[ 11  47 -20 104  24   0  -5  23  14   7  -2 -10 -28  -5  37 -51 -10  32
  -8 -15  55  -6  18   6  44 -10 -15 -39 -22 -14 -16 -10   2  29  12 -57
  -7  14 -32 -60 -15]
0
[-17 -20   1 -26 -45  11  10   9 -54   0 -58 -14 -45 -43  -1  77   3 -56
 -27 -10  -2 -43 -21  45 -53  41 -16  19 -43  16 -40 -33  35  -8 -56 -24
  15  64 -26  -8   4]
9
[-12 -30   1 -18 -22  16  15   8  12 -21 -31  -4  27 -29  -9  28  -6 -15
   7 -16  -5  17 -10  -7  31  -2 -50  -9   0 -27  -9  31 -40 -46 -48  -3
  11 -46  -9   5 -12]
6
[-41  11  -6 -53   4  -4 -45 -48 -28 -18   3  71  11  -5 -21 -24  -3 -36
  12  -1  11   7 -21  19  -5 -28  11  11  -2 -28 -42  66 -28  48 -42   7
  -2 -64  42  67  19]
5
[ 16  36 -40  40 -37 -25  72 -34 -21  38 -51  29  10  -2  27 -38 -62  27
 -30 -71  57   2 -39   2  11  47 -37 -26  -3  55  -9 -44  63 -28 -18  29
 -56 -12 -22 -25  10]
7
[  8  41  39  25   0   1   1 -14 -59 -63  27  18 -20 -11 -19  81 -15 -25
  27   0  62  31 -28  35 -31  77 -30  38 -18  31 -97 -67   4  93  -5 -19
   9  31  -7 -35 -54]
1
[  6   1 -15  61  15  68  -8 -32   5 -60  62  35   4 -11  -1 111  -7  25
  31 -31  42  11 -85  20 -45  93 -43  47  -7  -1 -58 -43  20  53 -67  45
  52  43   6  -5   7]
6
[-12 -27 -23  -6  29  15 -51 -13 -30  43  31 -10  -8 -41 -21  45  18 -19
  24  55   6 -23 -34  19  52  -3 -58  14  -5   1 -13 -10  14 -49 -62 -43
  26 -13  13   4 -56]
6
[-10  38 -16  25  23   5 -11   8 -48 -38  38  28 -22 -44   7  48 -29  -9
  -6 -23  62  25  43  47 -59  61 -18   1  26  10 -75 -25  20  11 -54  -9
  -7 -13  -2 -59 -23]
8
[ -4 -55  28 -41   7  19   8  18 -21   4  19  30 -47  -2 -54  19 -21  27
  25  16  15 -44 -13 -34   7  52 -74  23 -37  -1  14 -48  48  31  53  22
 -21 -10  32 -27 -21]
2
[  0  35  -7 -36  29  -1 -26  15 -17   0  68   3 -27  -5   5  49  20   4
  -6  39  26 -21   2 -12  -9  49  -2  21 -30  70  15  11 -14  18 -25  -5
   3  -9  14  39 -22]
6
[  -9  -71   -1 -100    0   20   16   28  -34   29   50  -82  -23    2
   27   59   42   -7  -21  -13  -63  -67   31  -19  -15   44  -37    3
  -11   43   15  -49  -21  -18  -10   18   -8   79   35    1   -3]
4
[ -3 -38  -3 -17   0  42  18  15 -79   4  -1 -67  -3  -5 -29  -4  37   9
  16 -11  16 -20 -18 -26 -38  67 -88 -26  -1  32 -23 -44   1  25 -11  72
  16  15 -26 -28 -75]
4
[-38 -67  19 -29 -20  -1   8 -28 -23  19 -16   3 -48 -16 -47  74 -20 -28
  15  72 -23 -63  -3 -52  43 -15  -6   7 -30 -14 -65  -4  -8  21  -3 -31
   4  37  39  48  -3]
2
[ 18  48  25 -48 -34 -25   3 -12 -22 -18  10  94 -45  32  27  14  10   8
  -4  84 -39  18   9 -28  -1  29 -30  82  -9  16 -49 -27   9  19  31  38
 -21  77  17  44  13]
7
[ -5   6 -14   9  21  12  -2  14   1 -55   8  -2 -68 -30 -24  29 -12 -15
  44  39  -1 -16 -18 -22  24  56  21 -18 -15  12 -48  73  54  -8 -87 -31
  -5 -49   3 -42  -1]
0
[-16 -54   3 -82   2 -23 -25  34 -24  25  14 -12 -68 -42 -21   9 -19 -15
 -19  68 -60 -43  12 -23   3  16  28   1  -7  34  -6 -56 -69 -14  65  27
 -34  11  81  42  -6]
2
[ -3 -27 -33 -19  13  10  -2 -21  -9  28  -9   6   1  32 -51  18 -12   3
  18  46   9 -50 -16  21 -23  43 -62 -31 -20  55 -21  52  47 -27 -74 -16
  32  25  -1  19 -13]
5
[  0  39  10  25 -62 -18  41 -47  -3  46 -12 -45  -5 -16   3 -62 -27 -21
 -66 -54  43 -27  22   0 -10  29  76 -17 -17  44 -43  23  30 -30 -46 -52
  35   1 -32  54  31]
3
[-11  31 -21 -17  -5   4  31 -18 -67  -7  42 -18   0  35  19 -42   6  43
 -56 -38  17 -23 -15  -9  22  36 -11   0 -17  24  72 -18 -30   6 -35  40
  31  -8  14  50 -34]
3
[-13 -28   5 -17  38  -3 -10  13  28  -4  -1  14  12 -17  24  27  23 -16
  34  70 -13 -26 -37   3  63 -29 -17  40  -8 -12  44 -36 -22 -60 104  11
 -11  11  -9 -31  -6]
6
[  5 -21 -25  47   0   3  35 -15 -29  54 -41  59  -4   2  20 -94 -12  43
   0  -3  18 -40 -49  -7  74   0 -70 -27 -21 -10   8 -39  27 -72  20  11
 -39  38 -25  -7   9]
7
[-18 -40 -11 -46  46 -33  12  14 -38 -28 -13 -59 -10 -24 -23  35 -40   4
 -21  75 -29 -59  -3   6  53  26 109 -30  12  28  17 -18  13  -2   9 -28
 -25 -37  32  51   6]
2
[ 15   7  25 -26 -28 -35  22   5  14  24   3 -21 -16  55   5 110  48  41
 -12  81 -42 -33 -52 -36  61  29 -65  36 -17  59  65 -31  10  29  21   6
   1  37  -3  64  -8]
7
[-20 -53 -40  15  82   4 -42   5  24 -23   0  27 -44   5 -22  49 -19  -3
  39  84  -4 -17 -29  -5  42 -27   9   2   9   7  28 -24 -17 -16  49   2
  -4  14  22  -9   0]
1
[ -5  18 -33  43 -22 -40 -24   7 -56  36  66   1   3  26  47   1 -19 -32
 -30  53 109 -21 -26 -28 -79   5 -48 -23 -27 -24  14 -19  47  10 -61 -17
  16 -10  18 -39 -35]
6
[  6 -54  15  16  18  35 -33   3  42  54  35 -20 -17  -5 -46  62  26  25
  23  28   4 -80 -40 -18   2   9 -19 -11 -23  94  26   2 -12  15 -24  -2
  13   5   6  69  13]
2
[-19 -50 -15 -13  48  74  22 -45  -4 -27  73  82   5 -16 -41 -98 -36   4
   0   6  42 -13 -31 -21 -16  88  -6 -17 -19  44 -26  -9  21 -37 -70  66
 -19 -21  14 -21  53]
8
[  -3  -44   -9  -30   -7   17  -26    0  -53    6  -67 -103  -19 -109
    9   55   14  -58  -14   90  -24  -16  -52    4  -57  -33   30  -32
   -5   46   21  -70   13  -52  -74  -33  -26   14  -47  -64   -2]
4
[  -5   23  -34   16    3   33  -20   16  -63  -68   26    3  -11  -33
    8   73   -4    9   47  -15   43  -17  -74   46  -68   49   42   -5
    5   13  -10   33  -17   61 -104   14   -1  -17    9   29  -52]
6
[  2 -29   8 -42 -11  32  22 -32 -35  35   7 -49  10 -24 -17  30  -1  20
 -39   8 -61 -40   9  19 -42  89  19 -23 -11  26 -30 -59 -43 -33 -30  19
  55 103 -31  -9  -6]
8
[ 24   9   0  13  26 -15  10  28 -18  37 -27  75 -42  -9   5 -86 -29  18
 -20  47  49 -20  53  35 -20   5 -14  21  -5  52  20  -5  17 -73  87 -31
 -25  35 -32  23   3]
3
[  5  -8  16  -2 -21 -43 -45  45  92  23 -37 -57 -19 -27  21  77  51 -23
  40  19 -68 -44 -22  27  16 -48  11   6   2   7  42  19   4 -32  45 -52
  -9   4 -24 -36  27]
0
[ -9 -46   0 -29   5 -19  28  17 -30 -37  10  40   2  30  43 113   4  -6
   5  51 -31 -68 -21   2 -20  77  -4  28   8  13 -12 -31 -33  -7  44  31
  21  61 -13  16  10]
0
[-33 -11  -9 -88   0 -40  -6  -2 -25  25 -13  57 -23  -8 -12  38  -6 -29
 -43 108 -14 -28  23 -60 -51  76  10 -10 -57  -4  27 -65  31 -30   4  -2
  31  67 -14 -15  10]
9
[ 21  -4  16   9 -50 -23  24 -12  17  12  -7  -5  -3 -15  14   7 -20 -22
 -23  -6  -2  -1 -28  11 -36  35  14  16  13  49 -78 -35 -15 -15  28  23
  -1  42  20   8  37]
5
[-16 -27  -3 -41  20  24  25 -24 -26  -5  60 -44  18  32   7  31 -14  20
 -11 -28 -31 -64  15  23  70  56  13 -21  -6  25 -36 -32 -11 -54 -25  -3
  -2  33  13   7 -14]
7
[ -1  30  14  27  -8 -35  -2 -20 -19   6   0 -40   1  27 -44   0 -37   1
  12 -22  24   2 -17  66 -28 -12  45 -40  -4  10 -70  85  -2  96 -18 -16
 -40 -12  45  47   1]
8
[ -2 -21  16 -64  27  19 -44 -18 -14  37  22 -28 -56  15 -40  17  22 -17
 -19 -32 -49 -26  20  -2 -66  25 -15  23 -38  71 -10  11 -43  22  24  31
  40  23   1  48  52]
1
[  -4   21   28  -24  -20   -1   37  -31   10  -19   35   64   50   28
  -12  -54   12   44   25 -100   -1   11    2  -16   47   42  -42    2
  -19  -41  -33   38    7   30  -28   -2    2    3   21   16   24]
5
[ 10  34  -5 -28   4  16  -8   7  -4 -28  49  50 -28  46  -8  -9  16  23
  -6  58  -3  -7  24 -28 -16  91 -51  24 -39  35   8  13  -5  52 -36   7
  38  28  -9  14 -24]
0
[  10  -37   26  -29  -36   34    5   25   19  -11  -42   15   16   17
   41    1   50   13  -15   33  -21   19   -3  -44   39  -87 -108   -5
  -29  -76   69   48  -12   30 -103  -31  -15   14    2   25   29]
4
[ -5 -26 -37  19  13  13 -21 -12  19   1 -32  11  -1 -30 -15  21 -17  -6
  19  45  -8  -5 -59   7 -38   7 -28 -10 -22   7  -5 -12  18 -46 -33  15
   9  38 -10 -16  27]
6
[ -5 -14   7   1   6  47   7  -1   4  18  53 -20   2  63   1  10  28  34
  11  23  26 -43 -29 -31  21  35 -63 -22 -24  -3  65   6 -16  15  -2  22
  33 -25 -21  -9 -32]
7
[-43   3  -6 -65   6 -16  42 -33 -18  29 -40   2   4 -20  40 -31   0 -64
 -16  40 -22 -41  31  10  23  11   4 -24 -18   7 -63 -10  53 -49 -22 -48
 -20  30 -22 -15  65]
7
[-18 -66  20 -62  -3   4  52  -6 -93   7  53 -55  44  -4 -16  52  17 -30
   2   2 -23 -24 -25  32  19  48   0  -5   6  14   2 -56 -36  27 -68 -41
  -6  46  37  15 -43]
9
[  9  -1  38 -64  -4 -19   4   0 -54   6  25  11 -21   1  -2  56 -14 -10
 -12   9  22 -37 -24  19 -33  50 -26  42 -21  64 -23 -61  -2  13  86  36
 -28  10  18 -28 -27]
5
[-12 -41   5 -75  40  46  11  -4  -9  -5  64 -26  28 -39 -22  58  36   7
  41  70 -27   6 -18  -7  12  81 -43 -12  26  12  30 -76 -26  21 -50 -32
  37  12  17 -60 -53]
5
[ -6   4  -1   8  -9 -45  16 -17  -8  23  -8  17  -2  31  -7  11   6   1
  20  39 -18   4  10 -52  76 -24 -26 -28  -1 -39 -36  99  -2  37 -75 -55
   8 -26  21  43  -5]
0
[ -3  -7  32 -32  47  26  31 -19  21 -51  62  61  28   6   7  53 -18  -5
 -16  75  34  10  -5  -1  53  61  12   3  18  35 -68  15  30  37 -95   7
 -13 -25  41  32  35]
8
[ -28   10   11 -109   -9   -6   13   23    9  -27  -51   19  -60  -58
   34  -17   14    8  -47    4  -72  -37    4  -16   23   34   46   22
  -33  -10   53  -45   17  -63   41   24   -5   27   -2    4   53]
3
[ -2  26  17  37 -12  23  31 -20 -84  -7 -13  31 -20 -40 -11 -69  19   3
  16   4  61 -17 -28 -18 -56  65  38  -3  22  10 -70  12  53  24 -58  15
  43   4 -59  41  -8]
3
[  2  55  18 -37  18  11  12 -22  21 -60  56  59  -7  38  40 -17 -26 -21
 -26  25  11  41  11  43 -56  22  15  57 -19  13  -3  18   0  49   1  18
   1  23  55  23  74]
3
[ 29   0  -7  22  -3  -3  -6   9  24 -28 -54  53 -25 -20   5  22 -54  30
 -20  50  15   4 -29  47  -5   4  47  21  16  -8  40  11  39 -49  -3 -22
   2  -5  -9  36  15]
3
[ -5 -40 -44  40  14 -17   1 -24  16  20   5  -4 -27 -32 -20  -7   3 -20
  43  -3 -28 -21 -70  -1  78  17  -5   5   1  43   4 -24 -21 -91   1   1
   3  16  21 -12  -4]
1
[-24  -8 -30 -41   1 -21  52   7 -73   2 -19 -36 -47   2  13  63  -8 -35
   0  21 -15 -42  30 -27 -15 -16 -37  -7   0  59 -33  41  28  33 -88  -5
 -26  10  42  25  16]
2
[ -7  12  26  -5  55  51 -48 -18   7 -58   9 -32  31  10 -39  31  26 -11
  29  74  42  -3 -52  43   7  18  -2 -15 -32  31 -35  14  39  92 -46  -4
   2 -19 -14  23 -21]
4
[  4  21  11 -51  -5 -20  18   3 -19   1 -14   1  -2 -56  22  66   9 -48
   8  38   0  18 -30  30   5  41 -26   5  21  44 -46  -5   2  -3 -44 -22
  -8 -35  27 -25 -11]
5
[  8  16  -9 -22  43  17 -30 -27 -32   5   0  50 -13 -27 -30  20  12  45
  23  39 -22   2 -54  33   9  52 -33  21 -16  15  12 -34 -13  24  10   5
  20  30   8  12 -19]
5
[-29  -9  15  28  36  67  18 -36  -3 -67 -16   5   7 -47 -27  41  15   8
  29 -10  17  -3 -46   9 102  21  -3  32 -30 -25 -33   7 -25  19 -17 -32
  25 -19 -41  28   0]
6
[-31 -11 -27   7   7  -8 -21 -25  10 -23 -35 -63 -34 -31  -7  20 -28 -29
 -17   8 -62   2 -29  12  19 -29  27 -30 -32 -10 -28  -9 -63  -5  -3 -10
  -8   5  20 -32  39]
0
[-51  -8  -8  -2  15   4   4 -25 -54 -30  21  72 -12  -9   2 -55  21  -1
 -22 -89  25 -34  23 -20  35  36 -33  23 -43  13 -45 -62 -37   9   6   4
   1  51 -22  46  37]
1
[  -7  -79   -9    6   19   30    9  -15   -5   -5  -45   -8   25  -49
   12   12   14  -27   17   72    9  -17 -114   13   10  -22   17  -11
   13   18   27  -39   10   24  -28    6  -46    0    2   31   40]
4
[ 14  12  14   5  -6 -18 -23 -14  20  31  14 -59 -17  -4 -53  -4  20   4
  28  42 -26  -8 -60  -5  21  20 -20 -23 -36  34   7  22 -25 -29  34  -4
  21 -13  15 -29 -23]
5
[ 15   8   9  37  -7  -2  34  -1 -96   2   8   4 -12 -22  33  38 -39  -3
 -76 -50  67  -7   4 -12 -23  50  23 -21 -16   9 -60 -44  18 -12 -70   2
   8  11 -20 -15   2]
9
[ 10  17   8   0 -10  43 -58 -15  55 -21  24 -11 -37  -5 -42 -27   3  -6
 -51  -9 -10  19   8 -28  41 -12  20  25 -43  29  -1  14  23 -43 -82  21
  32 -29   0  16  18]
9
[-17 -33  20 -11  29  43  -2   1  47 -46  51  20 -19 -23  12  80  -6  11
  -3   3  10  -4   2  19  45  26 -10  52  17 -25  17 -62  31 -13   3 -33
  21   8  22 -16  24]
3
[ 38  13  17 -13 -32 -11  21  -6 -84 -21  31  -6 -45 -22 -19 103 -29  16
   5  -8  28   7 -77  -8 -31  59 -39  35   1  89 -28 -34  -7  23 -27  45
 -36 -22  38 -29 -62]
5
[ 14 -24   9 -12   1  -2 -19 -12  21  24   1  45 -62  -5 -13 -10 -10 -20
  -6 -11 -11  -1   2 -33  -8  17  -1  43  -4   5 -36   8  27 -14  20  18
  18   2  14  20  57]
1
[ -1  -1  38 -40  10 -20 -23   2 -25  16   9 -67 -20 -55  -6  53   8 -12
 -36  33 -27 -25   3  -1 -12 -17  87 -38  -1  33 -14  23  -9  -9 -63 -35
 -22 -29  -3   9  35]
8
[-29 -16 -18  -1  34   9 -24 -13 -43  -4  37   9  43   6 -32  -6 -30  52
 -33 -26  53 -23   8  21 -34  39   8 -58   4  -2  11 -53  -5  54 -41  15
  -7  -3  -7  11 -24]
8
[-15 -28   0   0  23  48 -24 -18 -25 -50  83  15 -11  -1 -61 -16  17  62
  20 -17   4 -42 -39   3   6  70   8  33  -4  56  16 -74  -3 -12  -8  46
  20  47  -1  44 -33]
3
[-13  -4  43 -10 -47  40 -30 -22  58  -6  13  90  -6 -31  12  72  14 -25
  26   4  35 -32 -56 -23  15  59  22  14  -9 -35 -95  10  19  95 -81  -6
  33 -19  -1  37   0]
0
[  6  31  25  59 -24   0 -28 -16  28 -51  58   5 -21 -18 -18  62 -14 -15
  19  10  43  15 -42  15  19  56  47  17  -6  12 -78  15 -13  84 -52 -58
   6 -41  21  24 -15]
0
[-16  -5  25 -38  10  21 -17  20  -2 -61   7  46 -49 -15 -11  21 -46  -7
  -4  -1  35  18  14  -6 -93  16 -48  16 -25 -13 -14 -49  38 -16  40  50
 -20  -1  10 -87  26]
3
[ 29  28  23  31 -89 -53  30  -3  75  70  12 -14 -11  32   1 -15  43  -8
  36  50   4 -45 -69 -31  39  52 -41  21 -19  72  -2 -16  92 -40  25  -7
 -11  43 -12  -3 -10]
7
[  4  38 -74  -4  19 -46  35  -9 -51  43 -22   1  -7   0  18  31 -46  46
 -37 -14 -12  16  23  40   3  55 -10 -27  36   7  23 -11 -10  11 -17  16
  -1  17  33   3 -42]
8
[-14 -23   6 -66  -7  15  16   4 -88   9  37 -44  -6 -38  32  42  14 -29
 -51 -83 -17 -19  11  18 -83  57  36  13   1   8   8 -72   0  16 -52  11
  11  26   2 -20  32]
9
